Below is a small trained network, with its code and all its weights. Each question gives an input and a class and asks what happens when units are switched off, that is, made to give their printed mean instead of their output.

import numpy as np


def w(rows, s, z=0):
    codes = np.array(rows[::2]) - 128.0
    scale = np.full(codes.shape[1], s)
    scale[-1] = z or s
    return codes * scale


def norm(h):
    return h / np.sqrt((h * h).mean(-1, keepdims=True) + 1e-5)


def f(y):
    return y / 2 * (1 + np.tanh(0.7978845608 * (y + 0.044715 * y**3)))


def log_softmax(a):
    a = a - a.max(-1, keepdims=True)
    return a - np.log(np.exp(a).sum(-1, keepdims=True))


def net(x, mask):
    res = np.array(x, float).reshape(1, 7) / 4 @ E
    u = 0
    for l in range(3):
        y = f(norm(res) @ A[l][:, :-1].T + A[l][:, -1])
        res = res + np.where(mask[u : u + 6], y, B[l][:, -1]) @ B[l][:, :-1]
        u += 6
    return log_softmax(norm(res)[-1] @ U[:, :-1].T + U[:, -1])


A, B = {}, {}
E = w([
[128,106,118,154,141,139,231,119,80],'x0',
[175,210,42,227,229,190,91,70,135],'x1',
[128,128,125,126,129,128,128,128,129],'x2',
[174,108,124,107,227,27,156,194,220],'x3',
[159,112,142,190,72,202,159,185,209],'x4',
[98,89,62,196,78,59,106,145,123],'x5',
[255,102,25,73,76,148,109,184,80],'x6',
],0.0033)
A[0] = w([
[173,134,136,63,157,187,139,90,151,46],'0.n0',
[174,178,207,63,155,177,145,102,141,194],'0.n1',
[112,171,143,109,111,115,2,162,179,52],'0.n2',
[101,99,72,232,73,38,98,143,114,13],'0.n3',
[128,91,123,183,152,113,244,126,61,213],'0.n4',
[90,113,118,114,110,120,101,96,170,253],'0.n5',
],0.0061,0.0023)
B[0] = w([
[130,172,134,167,84,71,161,184,89,155],'0.n0',
[47,151,65,160,124,107,134,219,47,244],'0.n1',
[89,203,65,91,64,126,163,74,212,179],'0.n2',
[56,228,170,155,157,98,140,237,6,211],'0.n3',
[117,208,102,3,98,200,83,132,213,253],'0.n4',
[183,127,86,80,135,169,64,127,166,206],'0.n5',
],0.0068,0.0026)
A[1] = w([
[144,139,115,164,164,39,194,154,198,9],'1.n0',
[131,115,153,194,63,176,169,175,185,119],'1.n1',
[110,148,116,8,170,55,104,26,25,193],'1.n2',
[113,144,185,159,39,206,60,70,51,32],'1.n3',
[18,138,229,155,161,132,186,36,188,34],'1.n4',
[82,222,253,191,135,93,142,102,150,145],'1.n5',
],0.0049,0.0011)
B[1] = w([
[128,106,119,80,193,147,108,103,81,160],'1.n0',
[80,101,107,254,173,16,221,107,177,182],'1.n1',
[131,131,108,230,111,85,223,143,213,254],'1.n2',
[61,61,78,78,220,68,153,61,108,214],'1.n3',
[241,134,64,98,30,98,150,129,65,172],'1.n4',
[225,160,54,81,153,94,154,187,78,179],'1.n5',
],0.0079,0.0027)
A[2] = w([
[86,186,96,136,98,33,18,120,145,104],'2.n0',
[168,224,75,161,187,114,133,62,121,254],'2.n1',
[235,44,78,156,55,143,110,138,83,45],'2.n2',
[107,112,168,114,153,92,75,185,99,96],'2.n3',
[203,116,159,65,253,74,112,197,201,172],'2.n4',
[99,100,237,60,38,22,169,117,124,101],'2.n5',
],0.0053,0.00096)
B[2] = w([
[127,154,142,111,123,221,223,135,107,191],'2.n0',
[146,42,228,102,99,125,57,179,160,254],'2.n1',
[232,188,140,38,127,34,153,105,103,144],'2.n2',
[110,160,99,128,193,184,132,121,72,131],'2.n3',
[49,112,104,144,74,144,135,29,63,229],'2.n4',
[195,121,164,180,207,207,2,146,140,188],'2.n5',
],0.0075,0.0042)
U = w([
[94,185,106,148,156,121,138,208,35,114],'0',
[244,142,81,62,63,72,154,99,89,105],'1',
[110,108,95,105,133,125,128,142,157,254],'2',
[77,75,83,91,171,120,142,17,110,103],'3',
[182,91,185,141,194,172,53,134,159,92],'4',
[110,178,102,74,92,169,149,119,214,105],'5',
[132,98,131,193,133,66,216,134,188,93],'6',
],0.011,0.0083)

Each question gives the input, the list of numbers given to net, and the class t.
The units are the neurons (one row each of A and B). Each row of codes is followed by its name. A weight is (code - 128) times the scale printed after its matrix; where a second scale follows, it is the last column's (A, B and U).
mask holds one flag per neuron, layer by layer. A switched-off neuron (its flag False) gives its mean, the last column of its row in B, instead of its output. The means were averaged over made-up inputs and are rounded, as every weight is.
A unit's drop is (log p(t) with every unit on - log p(t) with that unit switched off) / (log p(t) with every unit on - log p(t) with every unit switched off).
The circuit of an input: a set's keep is (log p(t) with only the set's units on - log p(t) with every unit switched off) / (log p(t) with every unit on - log p(t) with every unit switched off). Starting from the 12 units with the biggest drops (on a tie, the unit counted first), units are removed one at a time, each time the one whose removal leaves the highest keep (on an exact tie, the one counted first), for as long as the keep stays at least 0.8.
circuit, biggest first: the units of the circuit, biggest drop first
k most important neurons: the k neurons with the biggest drops, biggest first
k most important neurons of layer l: the k neurons of layer l with the biggest drops, biggest first
input [7,0,1,6,7,2,0], class 5: 2 most important neurons -> [0.n4, 1.n3]
input [4,6,4,3,1,0,-6], class 1: 2 most important neurons -> [1.n4, 1.n5]
input [-5,-8,-3,4,-2,-6,7], class 4: circuit, biggest first -> [2.n5]
input [0,6,-5,-7,-2,6,3], class 3: 2 most important neurons -> [1.n3, 0.n1]
input [-8,-6,-6,-4,-4,7,-1], class 5: 3 most important neurons -> [0.n2, 0.n5, 2.n0]
input [7,8,-2,7,-7,-3,-3], class 4: 2 most important neurons of layer 0 -> [0.n2, 0.n4]
input [5,-8,1,6,-8,-1,-3], class 4: 3 most important neurons -> [2.n5, 1.n1, 1.n3]
input [-7,1,-2,3,3,-1,-7], class 1: 3 most important neurons -> [1.n4, 0.n4, 1.n5]
input [8,-3,2,6,-6,-1,-4], class 5: 4 most important neurons -> [0.n4, 1.n3, 1.n2, 1.n1]
input [-8,3,-1,5,-5,8,-5], class 0: 3 most important neurons -> [0.n3, 0.n4, 1.n5]
input [-8,-4,-5,8,7,4,-3], class 3: circuit, biggest first -> [2.n4, 1.n0]
input [-6,-5,2,3,7,-8,-6], class 0: 2 most important neurons -> [0.n1, 1.n2]
input [8,-1,7,-4,-4,-4,1], class 5: 2 most important neurons of layer 0 -> [0.n4, 0.n3]
input [0,-8,5,3,4,-2,1], class 4: most important neuron -> [2.n5]
input [-5,0,-3,-1,6,0,-1], class 6: 2 most important neurons -> [1.n1, 0.n4]
input [-6,-7,-3,2,-7,1,-7], class 1: 3 most important neurons of layer 1 -> [1.n4, 1.n5, 1.n1]
input [-7,4,1,-7,2,3,-8], class 1: circuit, biggest first -> [1.n4, 1.n5]
input [-3,-7,6,4,8,8,4], class 0: 2 most important neurons of layer 2 -> [2.n1, 2.n3]
input [-8,6,-6,-6,-8,0,2], class 5: circuit, biggest first -> [0.n2, 2.n0]
input [0,-7,3,5,6,-4,-3], class 4: 3 most important neurons of layer 1 -> [1.n2, 1.n3, 1.n4]
input [2,-8,3,-7,-5,-3,-6], class 4: 3 most important neurons of layer 0 -> [0.n2, 0.n5, 0.n3]
input [2,-2,1,-6,-7,-3,4], class 6: circuit, biggest first -> [1.n2]
